Below are the code and all the weights of a small trained network. Each question names an input and a target symbol and asks about switching units off, where a switched-off unit gives its printed mean instead of its output.

import numpy as np


def w(rows, s, z=0):
    codes = np.array(rows[::2]) - 128.0
    scale = np.full(codes.shape[1], s)
    scale[-1] = z or s
    return codes * scale


def f(y):
    return y / 2 * (1 + np.tanh(0.7978845608 * (y + 0.044715 * y**3)))


def softmax(a):
    e = np.exp(a - a.max(-1, keepdims=True))
    return e / e.sum(-1, keepdims=True)


def log_softmax(a):
    a = a - a.max(-1, keepdims=True)
    return a - np.log(np.exp(a).sum(-1, keepdims=True))


def net(x, mask):
    ids = ['αδεθμξπσψ'.index(c) for c in x.split()]
    T = len(ids)
    res = E[ids] + P[:T]
    r = res
    for j in range(3):
        rows = slice(4 * j, 4 * j + 4)
        q, k, v = (r @ M[0][rows].T for M in (Q, K, V))
        z = softmax(np.where(np.tri(T) > 0, q @ k.T / 4**0.5, -1e9)) @ v
        o = O[0][rows]
        res = res + np.where(mask[j], z, o[:, -1]) @ o[:, :-1]
    y = f(res @ A[0][:, :-1].T + A[0][:, -1])
    res = res + np.where(mask[3:27], y, B[0][:, -1]) @ B[0][:, :-1]
    return log_softmax(res[-1] @ U[:, :-1].T + U[:, -1])


Q, K, V, O, A, B = {}, {}, {}, {}, {}, {}
E = w([
[93,135,22,107,36,137,194,71,179],'α',
[82,100,41,191,174,137,142,187,72],'δ',
[128,157,101,211,25,88,152,88,27],'ε',
[86,34,154,119,99,131,205,63,79],'θ',
[121,169,2,151,86,61,58,137,176],'μ',
[80,52,75,76,157,63,98,155,143],'ξ',
[158,167,142,95,157,206,95,106,112],'π',
[118,101,61,185,204,13,206,67,118],'σ',
[91,58,145,236,146,102,49,84,138],'ψ',
],0.0064)
P = w([
[163,136,123,142,130,132,172,166,166],'0',
[148,65,83,131,105,134,96,125,74],'1',
[141,75,87,137,123,140,104,105,92],'2',
[130,82,92,135,142,127,112,89,102],'3',
[119,104,94,137,148,113,116,83,107],'4',
[96,113,103,134,149,105,116,80,105],'5',
[71,121,109,136,144,106,113,75,113],'6',
[54,138,110,137,145,102,114,80,105],'7',
[35,148,111,135,142,104,113,80,108],'8',
[16,164,112,136,136,95,116,72,102],'9',
[3,170,111,139,127,101,112,76,103],'10',
],0.0059)
Q[0] = w([
[193,166,235,94,78,182,173,186,164],'head 1',
[135,157,138,105,202,154,136,65,189],'head 1',
[221,158,223,139,89,137,194,251,225],'head 1',
[71,22,40,160,104,120,149,114,133],'head 1',
[168,238,121,115,104,167,191,138,140],'head 2',
[106,102,38,127,152,64,159,170,197],'head 2',
[83,197,196,65,166,143,84,173,190],'head 2',
[157,133,41,66,134,197,35,122,99],'head 2',
[160,194,224,105,146,162,160,212,171],'head 3',
[96,101,117,125,45,109,119,194,133],'head 3',
[175,71,148,126,118,136,137,182,144],'head 3',
[184,96,165,158,114,140,147,187,140],'head 3',
],0.025)
K[0] = w([
[107,53,44,153,98,123,102,154,108],'head 1',
[97,94,108,167,103,25,192,199,181],'head 1',
[59,56,70,127,84,78,93,81,91],'head 1',
[116,218,173,61,219,157,77,87,147],'head 1',
[91,197,68,123,64,118,170,83,106],'head 2',
[156,92,28,108,138,75,145,164,197],'head 2',
[27,137,132,101,163,42,80,97,161],'head 2',
[142,194,115,68,153,250,28,184,110],'head 2',
[115,108,125,138,157,162,43,33,71],'head 3',
[63,170,100,97,125,79,147,123,94],'head 3',
[77,95,109,150,85,101,122,128,134],'head 3',
[78,98,88,153,119,124,121,109,139],'head 3',
],0.025)
V[0] = w([
[146,115,254,106,79,146,158,71,135],'head 1',
[163,177,138,190,63,151,86,167,100],'head 1',
[95,66,173,184,175,129,54,122,98],'head 1',
[154,134,154,26,87,133,47,182,153],'head 1',
[101,113,84,172,91,146,151,173,53],'head 2',
[139,180,121,105,198,105,158,101,75],'head 2',
[130,70,95,81,73,144,166,84,133],'head 2',
[105,100,161,80,166,148,166,191,124],'head 2',
[160,171,173,120,68,125,131,105,126],'head 3',
[144,186,104,123,131,137,93,211,170],'head 3',
[129,55,119,172,85,104,165,172,163],'head 3',
[132,107,135,77,127,153,129,78,197],'head 3',
],0.015)
O[0] = w([
[147,1,84,144,83,172,121,130,176,27],'head 1',
[127,142,89,105,215,168,114,75,175,114],'head 1',
[230,130,146,168,154,88,187,115,173,112],'head 1',
[200,125,56,67,105,144,67,82,62,36],'head 1',
[78,115,145,107,122,62,98,59,167,253],'head 2',
[143,94,178,124,95,164,69,158,161,133],'head 2',
[57,143,114,197,154,114,108,129,109,186],'head 2',
[194,161,124,177,104,132,91,93,144,89],'head 2',
[99,77,69,119,158,164,92,113,155,43],'head 3',
[125,190,113,89,167,116,86,62,68,135],'head 3',
[121,164,199,105,115,191,118,195,123,242],'head 3',
[126,68,98,139,48,123,106,137,81,80],'head 3',
],0.0098,0.0044)
A[0] = w([
[125,140,163,124,87,159,128,165,146,120],'neuron 1',
[113,110,138,145,132,136,103,110,165,119],'neuron 2',
[167,113,152,136,156,132,94,140,125,252],'neuron 3',
[153,69,193,44,127,172,161,83,104,59],'neuron 4',
[157,167,163,132,137,142,146,119,140,67],'neuron 5',
[137,147,124,86,143,148,110,105,107,115],'neuron 6',
[131,152,107,134,118,126,101,142,137,156],'neuron 7',
[178,176,82,143,94,109,57,148,203,95],'neuron 8',
[172,99,91,172,158,71,195,93,129,120],'neuron 9',
[158,133,71,159,178,174,164,203,85,89],'neuron 10',
[98,134,109,116,148,150,148,143,172,101],'neuron 11',
[130,122,120,133,113,119,130,133,144,60],'neuron 12',
[125,112,125,100,119,121,153,114,137,104],'neuron 13',
[167,69,138,2,149,88,112,178,141,69],'neuron 14',
[126,126,132,114,133,122,131,130,125,121],'neuron 15',
[111,118,126,127,127,138,118,126,100,96],'neuron 16',
[129,109,78,129,141,147,101,99,127,89],'neuron 17',
[174,158,173,83,116,250,123,160,135,74],'neuron 18',
[148,119,139,138,140,124,157,145,136,75],'neuron 19',
[178,121,170,184,122,139,26,101,151,11],'neuron 20',
[125,79,113,154,107,132,125,152,152,73],'neuron 21',
[96,123,132,134,97,161,107,148,113,77],'neuron 22',
[165,161,133,156,52,120,144,104,75,128],'neuron 23',
[150,163,90,71,62,163,175,96,179,157],'neuron 24',
],0.016,0.0031)
B[0] = w([
[148,83,115,165,167,149,179,151,146,215],'neuron 1',
[147,110,114,129,139,165,92,96,134,191],'neuron 2',
[67,93,196,158,179,95,149,153,117,138],'neuron 3',
[97,102,111,37,53,178,219,52,180,128],'neuron 4',
[149,132,120,53,98,125,87,155,162,255],'neuron 5',
[100,137,104,203,136,151,176,143,127,191],'neuron 6',
[91,99,126,117,116,122,130,119,93,139],'neuron 7',
[117,43,60,35,144,82,93,186,64,124],'neuron 8',
[239,154,26,111,215,96,157,101,166,169],'neuron 9',
[20,220,56,162,163,167,132,102,67,126],'neuron 10',
[171,94,163,146,148,127,74,82,116,216],'neuron 11',
[131,133,94,138,104,100,126,81,132,113],'neuron 12',
[124,135,100,152,116,144,117,101,161,119],'neuron 13',
[105,235,203,28,128,82,104,156,196,124],'neuron 14',
[135,142,126,132,134,149,119,137,135,143],'neuron 15',
[145,112,87,101,125,150,115,127,108,166],'neuron 16',
[137,157,181,83,75,154,182,108,162,192],'neuron 17',
[93,18,177,166,176,71,254,194,161,138],'neuron 18',
[83,124,113,150,85,124,134,71,74,147],'neuron 19',
[128,58,171,109,173,161,39,18,135,122],'neuron 20',
[122,194,102,158,88,147,79,132,205,178],'neuron 21',
[166,103,86,89,113,78,116,152,122,196],'neuron 22',
[252,131,159,168,58,139,127,122,73,205],'neuron 23',
[100,99,93,208,61,117,68,210,236,124],'neuron 24',
],0.017,0.0044)
U = w([
[214,147,42,137,207,56,172,91,164,48],'α',
[74,2,221,202,188,76,250,241,141,254],'δ',
[99,250,209,32,109,91,67,163,200,152],'ε',
[87,22,39,36,124,58,47,195,56,103],'θ',
[123,126,62,218,37,149,71,193,236,71],'μ',
[107,105,110,49,50,201,213,52,157,100],'ξ',
[32,218,67,211,175,189,136,121,41,181],'π',
[225,140,167,174,47,131,118,122,52,110],'σ',
[114,56,190,140,197,186,25,35,121,126],'ψ',
],0.003,0.0024)

Each question gives the input, a string of symbols that net reads in full, and the target symbol t.
The units are the heads (4 rows each of Q, K, V and O) and the neurons (one row each of A and B). Each row of codes is followed by its name. A weight is (code - 128) times the scale printed after its matrix; where a second scale follows, it is the last column's (O, A, B and U).
mask holds one flag per unit, heads first, then neurons. A switched-off unit (its flag False) gives its mean, the last column of its rows in O or B, instead of its output. The means were averaged over made-up inputs and are rounded, as every weight is.
A unit's drop is (log p(t) with every unit on - log p(t) with that unit switched off) / (log p(t) with every unit on - log p(t) with every unit switched off).
The circuit of an input: a set's keep is (log p(t) with only the set's units on - log p(t) with every unit switched off) / (log p(t) with every unit on - log p(t) with every unit switched off). Starting from the 12 units with the biggest drops (on a tie, the unit counted first), units are removed one at a time, each time the one whose removal leaves the highest keep (on an exact tie, the one counted first), for as long as the keep stays at least 0.8.
circuit, biggest first: the units of the circuit, biggest drop first
most important unit: the unit with the biggest drop
k most important neurons: the k neurons with the biggest drops, biggest first
heads that matter: for each layer, one digit per head in row order, 1 if its drop is at least 0.15 and else 0, layers parted by /
input σ ξ ψ σ δ ψ, target δ: most important neuron	neuron 1
input ξ ψ ξ α, target σ: circuit, biggest first	neuron 23; head 1
input θ ξ μ σ δ ξ π π θ, target μ: circuit, biggest first	head 3; neuron 21; head 1
input ξ ε θ ε θ, target σ: circuit, biggest first	head 1; neuron 23
input σ σ δ δ θ ε ψ θ δ ξ, target δ: circuit, biggest first	head 1; neuron 1
input ε ε ψ ξ π δ π δ ε δ α, target ψ: circuit, biggest first	head 3; neuron 11
input μ δ α ε ξ σ, target π: circuit, biggest first	head 1; neuron 6; head 3
input ψ ε ψ δ π ξ, target ε: circuit, biggest first	neuron 14; head 1; head 2
input ε ε δ ψ δ δ, target ψ: circuit, biggest first	head 1; neuron 11; head 3
input θ δ ε ε δ ξ α ξ σ, target μ: circuit, biggest first	head 1; neuron 21; head 3
input ξ π ψ π, target σ: heads that matter	101
input ψ π θ ψ θ π θ ψ ψ, target α: heads that matter	111
input π μ α δ δ, target π: heads that matter	010
input π θ θ ε δ ψ ψ σ, target α: heads that matter	001
input α ψ δ δ μ ψ θ ψ, target θ: heads that matter	100
input ξ π α, target μ: circuit, biggest first	neuron 24; head 1
input δ μ ψ δ ε σ π ξ α θ, target ξ: heads that matter	110
input π α π ε δ ε ξ, target ξ: heads that matter	101
input δ δ δ μ ψ δ π α ε δ π, target ε: most important neuron	neuron 5
input π ξ π α α ε ψ σ α δ, target ξ: heads that matter	101
input ξ π ε δ θ π ξ, target σ: circuit, biggest first	head 2; head 3; head 1; neuron 23
input ξ ξ ψ α σ, target σ: circuit, biggest first	head 1; neuron 23; head 3
input α ψ ε ψ ψ π ξ δ π, target θ: heads that matter	101
input π δ δ π σ ε θ ξ, target ξ: most important unit	head 3
